How the elements are linked:
!: Fab->Ped, Zus->Met, Fad->Dol, Zim->Zep, Bub->Fel, Duk->Pez, Dag->Lof, Lon->Bap, Kal->Fov, Bev->Nup, Tob->Veg, Mut->Vil, Gog->Sas, Taf->Sev, Veg->Bog, Bem->Val, Zem->Tuz, Vod->Gog, Vof->Zud, Gis->Vik, Pem->Rim, Fal->Ved, Tak->Fal, Sas->Ruz, Von->Der, Fel->Nat, Pez->Gil, Lof->Mem, Paz->Les, Vep->Gik, Gom->Muv, Lam->Dak, Mem->Per, Tuf->Taf, Lir->Bev, Zop->Bub, Vak->Fol, Vik->Mut, Puv->Fik, Ziv->Bel, Muv->Rof, Doz->Tus, Gek->Paz, Mep->Saf, Rom->Gek, Zep->Ziv, Tib->Pab, Nof->Zup, Zef->Sab, Fuv->Gab, Les->Tak, Val->Tul, Neb->Nof, Lim->Naz, Fik->Puf, Gug->Fab, Ved->Mig, Bos->Kaz, Vok->Gom, Big->Zem, Nis->Vak, Kir->Zus, Mig->Raf, Ruf->Nom, Sot->Zet, Ren->Puv, Tuv->Lon, Nom->Bem, Naz->Div, Mok->Kal, Saz->Dod, Div->Pak, Tul->Dag, Gik->Lim, Dol->Nis, Tuz->Pem, Vef->Mok, Rim->Gug, Ruz->Fad, Dig->Lam, Muk->Moz, Pab->Vef, Zud->Dig, Lib->Vok, Bel->Rom, Met->Tib, Per->Fuv, Vut->Vof, Rof->Nul, Saf->Nin, Bog->Kir, Fov->Duk, Ped->Ruf, Rab->Kuz, Der->Vod, Nat->Bos, Raf->Tob, Pev->Vep, Gab->Zef, Zub->Zes, Fol->Dup, Pak->Nuv, Zet->Tuv, Sev->Zop, Kuz->Zim, Kaz->Muk, Moz->Ren, Dod->Big, Tus->Lir, Nuv->Tuf, Nup->Lib, Dup->Saz, Sab->Mep, Zes->Vut, Puf->Rab, Vil->Pev, Zup->Vud, Dak->Zab, Nin->Neb, Zab->Gis, Bap->Doz, Nul->Von, Vud->Zub, Gil->Sot
^: Fab->Vok, Zus->Muk, Fad->Duk, Zim->Pev, Bub->Zub, Duk->Zim, Dag->Vod, Lon->Paz, Kal->Rab, Bev->Mig, Tob->Fel, Mut->Lof, Gog->Mok, Taf->Nof, Veg->Nat, Bem->Nul, Zem->Tus, Vod->Vef, Vof->Fab, Gis->Tul, Pem->Bev, Fal->Taf, Tak->Tuf, Sas->Kal, Von->Tib, Fel->Zes, Pez->Zep, Lof->Gog, Paz->Pak, Vep->Fuv, Gom->Bog, Lam->Nom, Mem->Sas, Tuf->Neb, Lir->Ved, Zop->Vud, Vak->Sot, Vik->Dag, Puv->Zab, Ziv->Gik, Muv->Kir, Doz->Tak, Gek->Div, Mep->Fol, Rom->Naz, Zep->Vep, Tib->Ren, Nof->Big, Zef->Nis, Fuv->Fad, Les->Nuv, Val->Von, Neb->Dod, Lim->Zef, Fik->Gis, Gug->Lib, Ved->Sev, Bos->Vof, Vok->Veg, Big->Doz, Nis->Gil, Kir->Kaz, Mig->Zop, Ruf->Muv, Sot->Bel, Ren->Dak, Tuv->Gek, Nom->Rof, Naz->Sab, Mok->Puf, Saz->Lon, Div->Mep, Tul->Der, Gik->Gab, Dol->Pez, Tuz->Lir, Vef->Fik, Rim->Nup, Ruz->Fov, Dig->Ruf, Muk->Dig, Pab->Puv, Zud->Ped, Lib->Tob, Bel->Lim, Met->Moz, Per->Ruz, Vut->Gug, Rof->Zus, Saf->Dup, Bog->Bos, Fov->Kuz, Ped->Gom, Rab->Mut, Der->Pab, Nat->Vut, Raf->Bub, Pev->Per, Gab->Dol, Zub->Pem, Fol->Zet, Pak->Saf, Zet->Rom, Sev->Zup, Kuz->Vil, Kaz->Zud, Moz->Lam, Dod->Bap, Tus->Fal, Nuv->Nin, Nup->Raf, Dup->Tuv, Sab->Vak, Zes->Rim, Puf->Vik, Vil->Mem, Zup->Zem, Dak->Bem, Nin->Saz, Zab->Val, Bap->Les, Nul->Met, Vud->Tuz, Gil->Ziv
@: Fab->Vof, Zus->Rof, Fad->Fuv, Zim->Duk, Bub->Raf, Duk->Fad, Dag->Vik, Lon->Saz, Kal->Sas, Bev->Pem, Tob->Lib, Mut->Rab, Gog->Lof, Taf->Fal, Veg->Vok, Bem->Dak, Zem->Zup, Vod->Dag, Vof->Bos, Gis->Fik, Pem->Zub, Fal->Tus, Tak->Doz, Sas->Mem, Von->Val, Fel->Tob, Pez->Dol, Lof->Mut, Paz->Lon, Vep->Zep, Gom->Ped, Lam->Moz, Mem->Vil, Tuf->Tak, Lir->Tuz, Zop->Mig, Vak->Sab, Vik->Puf, Puv->Pab, Ziv->Gil, Muv->Ruf, Doz->Big, Gek->Tuv, Mep->Div, Rom->Zet, Zep->Pez, Tib->Von, Nof->Taf, Zef->Lim, Fuv->Vep, Les->Bap, Val->Zab, Neb->Tuf, Lim->Bel, Fik->Vef, Gug->Vut, Ved->Lir, Bos->Bog, Vok->Fab, Big->Nof, Nis->Zef, Kir->Muv, Mig->Bev, Ruf->Dig, Sot->Vak, Ren->Tib, Tuv->Dup, Nom->Lam, Naz->Rom, Mok->Gog, Saz->Nin, Div->Gek, Tul->Gis, Gik->Ziv, Dol->Gab, Tuz->Vud, Vef->Vod, Rim->Zes, Ruz->Per, Dig->Muk, Muk->Zus, Pab->Der, Zud->Kaz, Lib->Gug, Bel->Sot, Met->Nul, Per->Pev, Vut->Nat, Rof->Nom, Saf->Pak, Bog->Gom, Fov->Ruz, Ped->Zud, Rab->Kal, Der->Tul, Nat->Veg, Raf->Nup, Pev->Zim, Gab->Gik, Zub->Bub, Fol->Mep, Pak->Paz, Zet->Fol, Sev->Ved, Kuz->Fov, Kaz->Kir, Moz->Met, Dod->Neb, Tus->Zem, Nuv->Les, Nup->Rim, Dup->Saf, Sab->Naz, Zes->Fel, Puf->Mok, Vil->Kuz, Zup->Sev, Dak->Ren, Nin->Nuv, Zab->Puv, Bap->Dod, Nul->Bem, Vud->Zop, Gil->Nis
$: Fab->Tob, Zus->Zud, Fad->Kuz, Zim->Mem, Bub->Tuz, Duk->Vil, Dag->Pab, Lon->Div, Kal->Vik, Bev->Sev, Tob->Zub, Mut->Vod, Gog->Fik, Taf->Dod, Veg->Zes, Bem->Zus, Zem->Tak, Vod->Puv, Vof->Lib, Gis->Von, Pem->Ved, Fal->Neb, Tak->Nin, Sas->Puf, Von->Moz, Fel->Pem, Pez->Pev, Lof->Vef, Paz->Mep, Vep->Ruz, Gom->Nat, Lam->Muv, Mem->Mok, Tuf->Saz, Lir->Taf, Zop->Zem, Vak->Ziv, Vik->Der, Puv->Bem, Ziv->Fuv, Muv->Bos, Doz->Nuv, Gek->Sab, Mep->Sot, Rom->Zef, Zep->Per, Tib->Lam, Nof->Bap, Zef->Pez, Fuv->Fov, Les->Saf, Val->Met, Neb->Lon, Lim->Dol, Fik->Val, Gug->Raf, Ved->Nof, Bos->Gug, Vok->Fel, Big->Les, Nis->Zep, Kir->Vof, Mig->Zup, Ruf->Bog, Sot->Gik, Ren->Nom, Tuv->Naz, Nom->Kir, Naz->Nis, Mok->Gis, Saz->Gek, Div->Vak, Tul->Tib, Gik->Fad, Dol->Zim, Tuz->Fal, Vef->Zab, Rim->Mig, Ruz->Rab, Dig->Gom, Muk->Ped, Pab->Dak, Zud->Vok, Lib->Bub, Bel->Gab, Met->Dig, Per->Kal, Vut->Nup, Rof->Kaz, Saf->Zet, Bog->Vut, Fov->Mut, Ped->Veg, Rab->Dag, Der->Ren, Nat->Rim, Raf->Vud, Pev->Sas, Gab->Duk, Zub->Lir, Fol->Bel, Pak->Fol, Zet->Lim, Sev->Big, Kuz->Lof, Kaz->Fab, Moz->Ruf, Dod->Paz, Tus->Tuf, Nuv->Dup, Nup->Zop, Dup->Rom, Sab->Gil, Zes->Bev, Puf->Tul, Vil->Gog, Zup->Doz, Dak->Rof, Nin->Tuv, Zab->Nul, Bap->Pak, Nul->Muk, Vud->Tus, Gil->Vep
&: Fab->Zud, Zus->Nul, Fad->Gab, Zim->Pez, Bub->Tob, Duk->Dol, Dag->Mut, Lon->Dod, Kal->Ruz, Bev->Rim, Tob->Vok, Mut->Kuz, Gog->Mem, Taf->Ved, Veg->Gom, Bem->Zab, Zem->Vud, Vod->Lof, Vof->Kaz, Gis->Puf, Pem->Zes, Fal->Lir, Tak->Tus, Sas->Per, Von->Tul, Fel->Veg, Pez->Nis, Lof->Vil, Paz->Bap, Vep->Ziv, Gom->Ruf, Lam->Ren, Mem->Pev, Tuf->Fal, Lir->Pem, Zop->Raf, Vak->Mep, Vik->Rab, Puv->Vef, Ziv->Sot, Muv->Nom, Doz->Zem, Gek->Lon, Mep->Pak, Rom->Tuv, Zep->Gil, Tib->Der, Nof->Sev, Zef->Naz, Fuv->Gik, Les->Doz, Val->Gis, Neb->Taf, Lim->Rom, Fik->Mok, Gug->Vof, Ved->Bev, Bos->Kir, Vok->Ped, Big->Zup, Nis->Sab, Kir->Rof, Mig->Nup, Ruf->Lam, Sot->Fol, Ren->Pab, Tuv->Saz, Nom->Dak, Naz->Gek, Mok->Sas, Saz->Neb, Div->Paz, Tul->Vik, Gik->Bel, Dol->Zef, Tuz->Zub, Vef->Gog, Rim->Vut, Ruz->Fuv, Dig->Moz, Muk->Met, Pab->Vod, Zud->Muk, Lib->Fab, Bel->Zet, Met->Von, Per->Vep, Vut->Bos, Rof->Bem, Saf->Nuv, Bog->Muv, Fov->Fad, Ped->Dig, Rab->Fov, Der->Dag, Nat->Bog, Raf->Lib, Pev->Zep, Gab->Lim, Zub->Fel, Fol->Saf, Pak->Les, Zet->Dup, Sev->Mig, Kuz->Duk, Kaz->Zus, Moz->Tib, Dod->Nof, Tus->Tuz, Nuv->Tak, Nup->Gug, Dup->Nin, Sab->Div, Zes->Nat, Puf->Kal, Vil->Zim, Zup->Zop, Dak->Puv, Nin->Tuf, Zab->Fik, Bap->Big, Nul->Val, Vud->Bub, Gil->Vak
§: Fab->Zes, Zus->Gom, Fad->Mem, Zim->Kal, Bub->Ved, Duk->Sas, Dag->Zab, Lon->Fol, Kal->Vod, Bev->Zem, Tob->Bev, Mut->Fik, Gog->Tul, Taf->Les, Veg->Nup, Bem->Dig, Zem->Neb, Vod->Val, Vof->Fel, Gis->Ren, Pem->Zup, Fal->Bap, Tak->Lon, Sas->Dag, Von->Nom, Fel->Mig, Pez->Ruz, Lof->Gis, Paz->Zet, Vep->Kuz, Gom->Gug, Lam->Kaz, Mem->Vik, Tuf->Paz, Lir->Big, Zop->Fal, Vak->Gab, Vik->Puv, Puv->Met, Ziv->Duk, Muv->Fab, Doz->Saz, Gek->Sot, Mep->Lim, Rom->Gil, Zep->Fov, Tib->Rof, Nof->Nuv, Zef->Vep, Fuv->Vil, Les->Tuv, Val->Lam, Neb->Pak, Lim->Zep, Fik->Tib, Gug->Zub, Ved->Doz, Bos->Tob, Vok->Rim, Big->Nin, Nis->Fuv, Kir->Vok, Mig->Tus, Ruf->Vof, Sot->Dol, Ren->Zus, Tuv->Vak, Nom->Zud, Naz->Ziv, Mok->Der, Saz->Mep, Div->Bel, Tul->Dak, Gik->Zim, Dol->Per, Tuz->Nof, Vef->Von, Rim->Vud, Ruz->Lof, Dig->Bos, Muk->Bog, Pab->Nul, Zud->Nat, Lib->Pem, Bel->Pez, Met->Muv, Per->Mut, Vut->Bub, Rof->Ped, Saf->Naz, Bog->Lib, Fov->Gog, Ped->Vut, Rab->Vef, Der->Bem, Nat->Raf, Raf->Lir, Pev->Rab, Gab->Pev, Zub->Sev, Fol->Zef, Pak->Rom, Zet->Nis, Sev->Tak, Kuz->Mok, Kaz->Veg, Moz->Kir, Dod->Saf, Tus->Dod, Nuv->Gek, Nup->Tuz, Dup->Sab, Sab->Gik, Zes->Zop, Puf->Pab, Vil->Puf, Zup->Tuf, Dak->Muk, Nin->Div, Zab->Moz, Bap->Dup, Nul->Ruf, Vud->Taf, Gil->Fad

The rows follow the links: the fewer symbols apart two elements are, the more alike their rows tend to be.

Each row is also shifted at random along 7 hidden directions that mean nothing.

Known rows, each with its element:
[-175   22    4    2   18   -9    5   23   34   -9   -2    1   26  -20   -1   11  -18  -33    1    0   -5  -12   35   24   -9   -4   25  -15   32   -4   12   16   15    2    6  -13  -10  -13   27  -25  -19   16   22  -19   29   -1    7  -16   18   26   -8   -3  -17   18   13    8   -1   25   14  -11   -9    1]
element: Kal
[  60    8   32    2  -17   59   12  -18   28  -57   21   21   53   34  -24    1    0  -10   11   52  -13   21  -10   19   45   41   57   30   33   22  -42   16   -4   29  -14    9  -36   42    1  -56  -17   13  -18  -34   10    3  -11  -35    0   -9   -1    0  -29   -4    1   12   37  -13  -28   18   14    0]
element: Dol
[  -9   29  -15    7   19  -22  -26    4  -20   25   18   -6  -52  -14   36    6  -16   44    3  -68  -26  -17    9    3  -19  -61  -36   -8    6  -16    1  -32   19   -6  -21   23   34  -41  -25   13   50  -21  -10   37    3  -18   -5   14   -7  -13   22   13   -6   25  -44  -34  -24  -28   48  -16  -15    8]
element: Bev
[ -10    8  -29  -39   16    7  -22   22  -11   28    0    8   30  -59   13   15  -73   -7   10  -24  -50  -11   60   35  -27   30   -4   13   39  -43    6   20   49   16   -3  -44  -35    3   11  -91  -18   -5   28  -67   40    6   -5   17   31   18    0    9  -52   35   -7   -1  -37   26   21  -28   16  -23]
element: Gog
[  85   40   28  -38  -17   31   20   -3   66  -11   68   -8  -33   11   24   12   -1  -28   11  -37  -14  -33   24  -29  -25  -44   10  -19   13   33   -5   12   17   44   19   47  -32 -111   46   16  -26   20   19   22   28  -18    3  -51  -58    4  -18   14   -9   42  -70    5  -40  -65   33   15   13  -38]
element: Val
[ 122  -24   -4  -49   37   22    3  -10   19  -17  -18  -26   26   -6   -2   24  -31   13   -6   35  -46   15   17   12   24   -5   25   24  -14  -19   18   16    0    6  -34  -12  -18   -4  -13  -31  -54   43  -18  -41   47    0   13  -27  -20    5   -4    9  -27   13    7  -42   -5   30   18   16   16  -13]
element: Rof
[  81   -1   22   21   -1   -6  -29   14  -45   70  -61  -75    5    6   42    4   -2    7   39  -37    4   29  -25  -25   -3   24  -25   -5  -92  -28   13  -23  -18  -58  -15  -15   23  -17  -14   41  -56    9   15  -25  -24   12    0   13   32  -51    0  -37   42   -5   57  -48   -6   71  -12    3   -7  -43]
element: Tus
[  47   -7   -4   33   27   31   26  -23   24  -49   -9   31   55    5   11   23   53   39   21   51   10  -16   -9  -34  -13   42   53   -2   14  -28    5  -11  -30   -5  -21  -37    8   31  -42  -22  -18   12  -40  -29   38   13    7  -58   -4   43   14   20  -44  -34   40   41   61   17  -43   -4  -24  -11]
element: Mig
[  90  -49  -63  -63   11   -5   10   -3  -37   12  -14   23   -3  -30  -12    7  -41   13  -25   11  -46  -15   17   -8  -11   18  -40    8   19  -42    9    6   24   11   -4  -13  -26   33    4  -60    2    9    3  -49   47    7    8   52   -7   24    0   -9  -43   -3  -47   21  -36  -19   19   16   36  -10]
element: Bog
[ -64  -61   10  -41   67  -19   -8  -32   26  -46  -16   -9    7   40  -45   21    1   19  -64   89  -12   57  -47   50   92  -25   54   25  -21   36  -12   -3  -72   -1  -36    2  -11   82  -18   11  -21   23  -44   14   -4  -23   50   -3   -9  -16   -6    8  -10  -26   18  -72   31   23    2   49   17   54]
element: Muk
[ -36  -18  -24   31    0  -19  -21    4  -44    0  -24   -4   -5    5  -44  -10   -6   16  -10   37   25   66  -43   29   38    0  -15    8  -10   24   -7  -13  -19  -40    6   19   16   69  -47    7   50  -32  -22    9  -79   -1  -11   35   25  -46   -4   -9   45  -12   34  -74   33   32  -25   -7   -8   37]
element: Nin
[  68   -5  -28  -18   -3   16  -12  -34   13  -19   35   66   24  -10  -22  -14    1    3   -2   20   -9  -23    7    3    7    5   12   28   66  -11  -19   20   21   40   16  -21  -18   34    7  -62   18  -28    3  -17   -3   -3   14    1  -16   48   -2   27  -58  -15   -9   53   18  -25  -11    1    2   25]
element: Puv
[  75  -36  -56  -35    0   25   26  -18  -13    6  -10    2   18  -13   23    4  -34   17   21   -8  -16  -17   22  -46  -62  -17  -20  -30  -13  -38   34    4   26   -4   43   13  -21   -3   -2  -31    7   30    0  -12   35   17   16    5  -20   40  -16    4  -33   13  -15   19  -12  -19    5   -7    0  -33]
element: Fel
[ 103   -5    6    7   -8  -26  -32    3  -63   70  -41  -47  -35   -8   41  -13   -7   30    8  -63  -11   -1   -4  -10  -12   -8  -55   12  -66  -36   14  -26    6  -33  -31  -15   44  -18  -24   43   -2   -6    2   12  -12    8  -14   45   16  -40   27  -19   35   -4    6  -16  -27   21   17   -6   -2  -15]
element: Sev
[ 107   65  -11   21   -7   53   28   51   11  -25   29   -5   14  -28   -1   35  -31    2   48   -5  -31   12   23  -17  -22   44   -1  -21   49    1  -10   -7   47   -7  -16   41  -34  -61  -21  -68  -10   -1  -12  -88   33    1  -55  -45   -7  -31  -14  -18   -5   59  -41  -59  -15    6    0  -13    1  -70]
element: Nuv
[  77   31   22   41  -35    1   31   30   -1  -23   26    7  -45   15  -30    1   52   -7   -6   18   33   15  -33  -19   14   24  -17  -11    3   48  -12  -14  -13   -7  -16   45    7  -38  -14   44   19  -22  -17    8  -36  -10  -46  -15  -23  -49    0  -15   63    3  -33  -28   -4  -26  -18   14    7  -12]
element: Bap
[ -22   22   -1    0  -30   39   69   31   27  -40   16  -12    9   -6   23   18  -16  -13   25  -21  -13  -37   56  -31  -81   -1    2  -55   14   -5   21    4   39   20   13   42  -27  -73   17  -17   11   56   -8    2   80   14  -39  -41  -18   22   -2    3    0   45  -62   30  -36  -57   14  -21    5  -61]
element: Saf
[ -24  -80  -13  -23   22    4    2  -40  -15    9  -54  -65   28   33   32    3  -24   24    8   14   13   39  -22  -22  -21  -43   22  -28 -108  -12   37   -3  -42  -38   34   -2    0   45  -22   38  -19   52  -15   47   -8   17   54   -1   10    2   -9    9    9  -16   62  -31   19   28  -14    2   -9   -5]
element: Zub
[ -52   18   -1   48  -10   13   20   22    1  -10  -17   -9   29    7  -15    9   22  -14   30   29   36   28  -30  -26    6   33    6  -29   -3   11   -3  -11  -11  -38   18   21    4    9  -11   11   -8   -4   -1  -26  -31    7   -7  -17   14  -14  -22  -34   26   -4   44  -26   40   40  -35   -1  -21  -12]
element: Les
[  -7   11   19   -2   35    8   -1  -24   61  -49   30   20    8   21  -25   14   24    1  -16   48    8    8  -16   14   52  -29   48   15   29   34  -16    6  -28   20  -12   11    5    0   -3   10  -12    2  -25   10   -9  -20   27  -47  -31   18  -10   20  -23   -8   10  -25   42    1    5   21  -10   36]
element: Nul
[ -49   33   26   19    0   40   30   11   38  -56   41   42   37    2   19   23   25   10   16   15  -13  -37   27    9  -28   49   57   -8   57    1  -30   -6   -4   38  -24  -17  -28    4   -3  -59    6    1  -19  -25   61    4  -25  -54   11   18   22   24  -49    2  -27   58   12  -41  -27   -9    3  -27]
element: Naz
[ -65    5   23  -31   11   35    8   -7   63  -17   38    3   24   15   15   24   -6  -33   14   13    0   -5    0  -13   -4    5   56  -25    4   30  -25   10  -20   22   40    9  -53  -14   46  -17  -52   10   31  -12   18  -13   37  -47   -6   17  -29    5  -42   13   -2   11   -6  -16  -10   22    8  -24]
element: Gis
[   4   16  -17   13   32    0  -18   11    4   31    6  -24  -14  -11   17   28   -3    9   29   -3   23   35  -33  -24   -6  -16    0  -41  -30   20    4  -20  -22  -40   31   23   -2  -25  -22   24  -17  -31    9  -12  -50  -15   22  -19    0  -28  -32   -2   15   19   35  -90    8   42  -10   -1  -21  -23]
element: Tob
[  -7   29   41   54   -4  -16   33    3   59    0  -35  -19   19    1   21   -4  100  -45   27   10   67  -45   -1  -68  -27   12   19  -27  -38   -9   54   17  -17  -22    3  -44   54  -82   29   98  -81   28   26   13    9   15   17  -62  -24   60  -14   -9   39  -38   87   65   42   64  -21    5  -45   -8]
element: Nom
[ -27    6  -10   -5   28  -15  -10   22    7   33    8  -15  -21   -6    3   30    1   -7    3    7   13   28  -40  -24    8    2   -7  -35  -24   26   -3  -18  -32  -37   27   18  -12  -15    4   27  -31  -28   19  -27  -35  -15   26   -3    2  -26  -33  -21   14   10   18  -70   -9   32   -8   21   -4  -21]
element: Vok
[ -36  -24   -4   -9   -3   39   30  -11  -12  -14  -45  -12   58   34   10    7  -10    1   23   15  -22   -5  -13  -37   -7   32   16  -21  -24  -39  -10  -13   -7  -12   -2    5  -16   42   15  -23  -35   59   -6  -39   60   17   22    1   13   17    0  -48  -36  -21    8   46   22    4  -10   31    7  -24]
element: Taf
[  85   21   18  -33   -7   34   28    9   57  -45   74   56    1   -9   -9   24   19  -11  -16   25  -20  -38   20   -1  -11   43   36    5   66   28  -28   15    3   65   -5   -6  -61  -29   24  -58  -20  -12    3  -37   47  -10  -19  -46  -30   22   -3   35  -49   17  -64   47  -28  -60  -13   12   31  -33]
element: Vef
[ -77   15   -9  -17   36  -11   -6   31   17   34    2  -21  -11   -9    6   35  -13  -16    7   -3   -3   12  -24  -20   11    0   -5  -39  -10    7   -6  -20  -18  -29   16   18  -18  -24   23   11  -44   -5   25  -38   -1  -18   32    1    6  -14  -29  -35   -7   18   -2  -57  -14   32   13   27    2  -25]
element: Bos
[ -36  -58    1  -22  -35  -22   34  -21  -27  -36    7   15  -35   24   -9  -31    9   19  -55    2   -2  -20   18   26  -34  -23   -7    2  -13   13   12    4   -7   40   -8    7   -3   39   -6   16   78   24  -32   90   24   11  -24   31  -12    8   35   39   18  -21  -57   65  -30  -96    2  -12   27   24]
element: Mep
[ -32  -15   29   -4  -18   40   65   -6   23  -18  -37  -38   48   47   42   13   26  -21   27   -1   -1  -36   -1  -73  -42   23   29  -45  -58  -29   10  -12  -21   -6    2    7  -12  -21   37   35  -70   93   -1   -3   91   24   24  -37   -9   29   -1  -42  -12  -21   -3   84    6  -18  -13   32    4  -54]
element: Zem
[  68  -53  -10  -46  -33    6   39   -1   -4   50  -29  -81  -23   13   50    0  -13  -33   19  -44   27  -13    5  -87  -86  -41  -39  -69 -122   -2   63    8    2  -29   75   36  -21  -79   43   81  -49   67   44   42   16   15   29    2  -31   10  -39  -16   45   18    0    6  -59  -14    6    8   11  -70]
element: Gug
[ -50  -42    5  -23   38   17   11  -21   20  -16   -4  -48    3   40   27   29  -16   25    1   17    2   37  -26   -8   -3  -54   37  -38  -67   22   11  -19  -50  -20   18   38  -16    9  -14   35  -11   38  -26   43    3   -8   44  -31   -9  -17  -16   10    1   14    6  -65    8   -9    4   12   -3  -10]
element: Bub
[ -58   32   -8   39   -7  -14  -27   18  -16   34  -45  -24   32  -30   -4  -22  -33  -29   33  -25   13   15   27   18    5   -7  -20   16    6  -28   27   24   44  -31   15  -22   33  -15    2   -4   -5   -5   30  -18  -34   15   -9   14   29    9  -10  -18   27   14   64  -25   22   83   11  -37  -34   17]
element: Per

From each start, follow one symbol. Which element do you reach?
Answers are names.
start [ 111  -15    1  -36  -16   -6  -33    1  -17   66    1  -27  -17  -27   30   -7  -24  -18   10  -44   -2    1   16   -4  -31    3  -27    7  -47    2   16   22   13   -1   35  -30  -21  -29   20    4  -32  -19   48   -4  -25    3    4   22    8  -12  -10   14   19   14   23   -8  -50   18   -1  -15   14  -31]
@	Vef
start [   2  -37  -25  -43   19  -17    4  -22   -7   12  -44  -21   13   -8    8  -10  -29    1  -16   -9  -28  -19   27   -2   -6  -35  -18   12  -20  -51   38   15   23    1   -8  -18   17    3   19    4  -20   54    2    8   49   11   28   25  -12   42    1   -8  -21   -7   -3   25  -11   10   39   10    5   13]
!	Met
start [  36  -39   -5  -50   -5   15   15   -5    9   -2   -7    4   34  -19    7    7  -22  -19   -9   20  -19  -13   34   11  -29   37   20    4  -13  -10   14   31    3   25   15  -40  -51   17   21  -44  -39   22   22  -26   44   13    5    0    6   25   -3   22  -30    1    9   41  -33   -1  -15   -4   27  -28]
§	Pab
start [  16  -33  -30  -26   -3   21   31    4  -19  -51    9    7    1    7  -29    8  -44   21  -22   35  -29   30   11   30   -3   -3    0   -2   19   12   -2    0   12   16   -5   41  -30   36  -31  -49   56   23  -41    7   18    2  -27    8   -4  -19    5   11   -3   25  -58  -34  -11  -49    4   -7   24    1]
^	Pak
start [  -8   32    6    2   14  -14  -14   37   17    3   20   12   -7  -42   -6   16   -3  -15   -5    2  -12   -5   34   35    0   33    8   12   35    8    2   14   11    8  -19  -34  -12  -28    0  -31  -14  -30   17  -41    5   -8  -27  -13   14   -5    3   21   -1   21    6  -23  -23   31    1  -17    3  -12]
§	Fik
start [-135  -34   -6  -42   41  -50  -21    5   -6   38  -24  -37  -35   11   -8   11  -20   -6  -40   -3   -4   26  -37   12   40  -42  -14  -13  -47   17    3  -18  -38  -29    3   16    3   17   19   55  -22    9   16   22  -16  -22   50   41    9  -26  -14  -29   14   -3    1  -60  -20   19   31   37   12   22]
&	Muk
start [ 114  -31  -24   -9    7  -10  -13  -21  -49   23  -29  -16   -7   -9   31   -9  -12   50   -1  -28  -22   -8   11   -5  -25  -14  -31   18  -36  -44   24  -14    7  -11  -25  -22   27   16  -39   -1   22    5  -24   13   12   15   -8   25    5    1   28   17   -6   -8    3    6   -9   -1    8  -17    0   -1]
$	Zem
start [-127   24    1  -20   62  -35  -27   27   18   17   31   -2  -50   -4  -15   43  -16    7  -31    1  -19   30  -37   31   61  -24   -1  -16   20   35  -35  -35  -38  -19  -24   31   -8   -8    8   17  -13  -33    0  -21  -15  -44   31    8    3  -45  -12  -25   -6   21  -38  -99  -16   11   38   36   12   13]
&	Dig
start [  37  -20  -30  -27    9  -34    1    3  -22   19  -16   20  -23  -26  -11   -4    4    7  -34   -4  -20  -28    7   -9    3    6  -41   13    9  -30   19    3   12    2  -23  -26   12    6    9    1   -2   -1    4  -18   28   -3    6   39  -12   25   10  -10  -12  -16  -22   29  -26   -1   25   14   16    9]
§	Veg
start [ -36  -46  -19   -1   12   24   25  -12  -10  -64  -10   23   46   11  -25   11  -10   29  -16   69   -4   34    1   36    4   27   47    7   13    6   -2    5  -19    8   -3   -9  -26   88  -48  -54   39   10  -48   -4   11   15   -8  -11   18    5    9   27  -22  -14   15   -5   33   -6  -40  -17    5   11]
&	Saz
start [ 115   81   15   50  -58   37   11   16   10   12    9   23   31  -24   17  -22   14  -38   64  -47    1  -55   46  -39  -37   44  -18   13   53  -34   -1   20   74   17    2  -13   13  -76   25  -34  -19   -6   34  -49   25   22  -51  -25   -5   31    4  -18   -3   14   -4   80    2    7   -3  -26  -18  -36]
&	Nis
start [ 115   35   13   29  -44  -17   -9   -5   16   25   41   47  -35  -25    5  -28   71  -25    6  -27   45  -52    8  -39  -29   18  -21    8   26   12    6   15   13   25   21  -36   17  -56   25   35    1  -58   38   19  -37    1  -19   -6  -30   30    5   28   18  -20    9   80  -10  -19  -23  -11  -10    2]
!	Vod
start [  -1    8  -32  -37   15   -1  -46    3  -22   46   19   20    2  -46   12    7  -65    1    1  -35  -39   -5   30   36   -5    6  -16   19   38  -25  -18   10   34   14   14  -26  -33   12   11  -77    2  -35   38  -43    1   -5    9   35   24    4   -2   12  -47   29  -16  -11  -35    4   19  -17   12   -6]
§	Val
start [  45  -40  -41    4  -25    9   10   -7  -56   -1  -45    1   25   10  -26  -19  -22    6    2   22    2   25  -16  -13    5   22  -29    7  -14  -24    5    2   14  -19   11   12   -4   63  -16  -24   26   16  -10  -20  -14   22  -10   47   10   -5   -2  -30    9  -19    6    9   16    7  -19    4    9    6]
@	Neb
start [-112  -21   24    3   -4    7   19   12    4   -2  -22  -54    8   19   32    7  -13   -5   10  -12   12   14   11    5  -45  -14   24  -39  -62   14   21    1  -19  -16   20   12   -8  -10    0   31    0   41    0   42   13    8    2  -14   22  -17   -5    6   28   13   16  -21  -12   -3   -9  -21    0  -23]
!	Pak
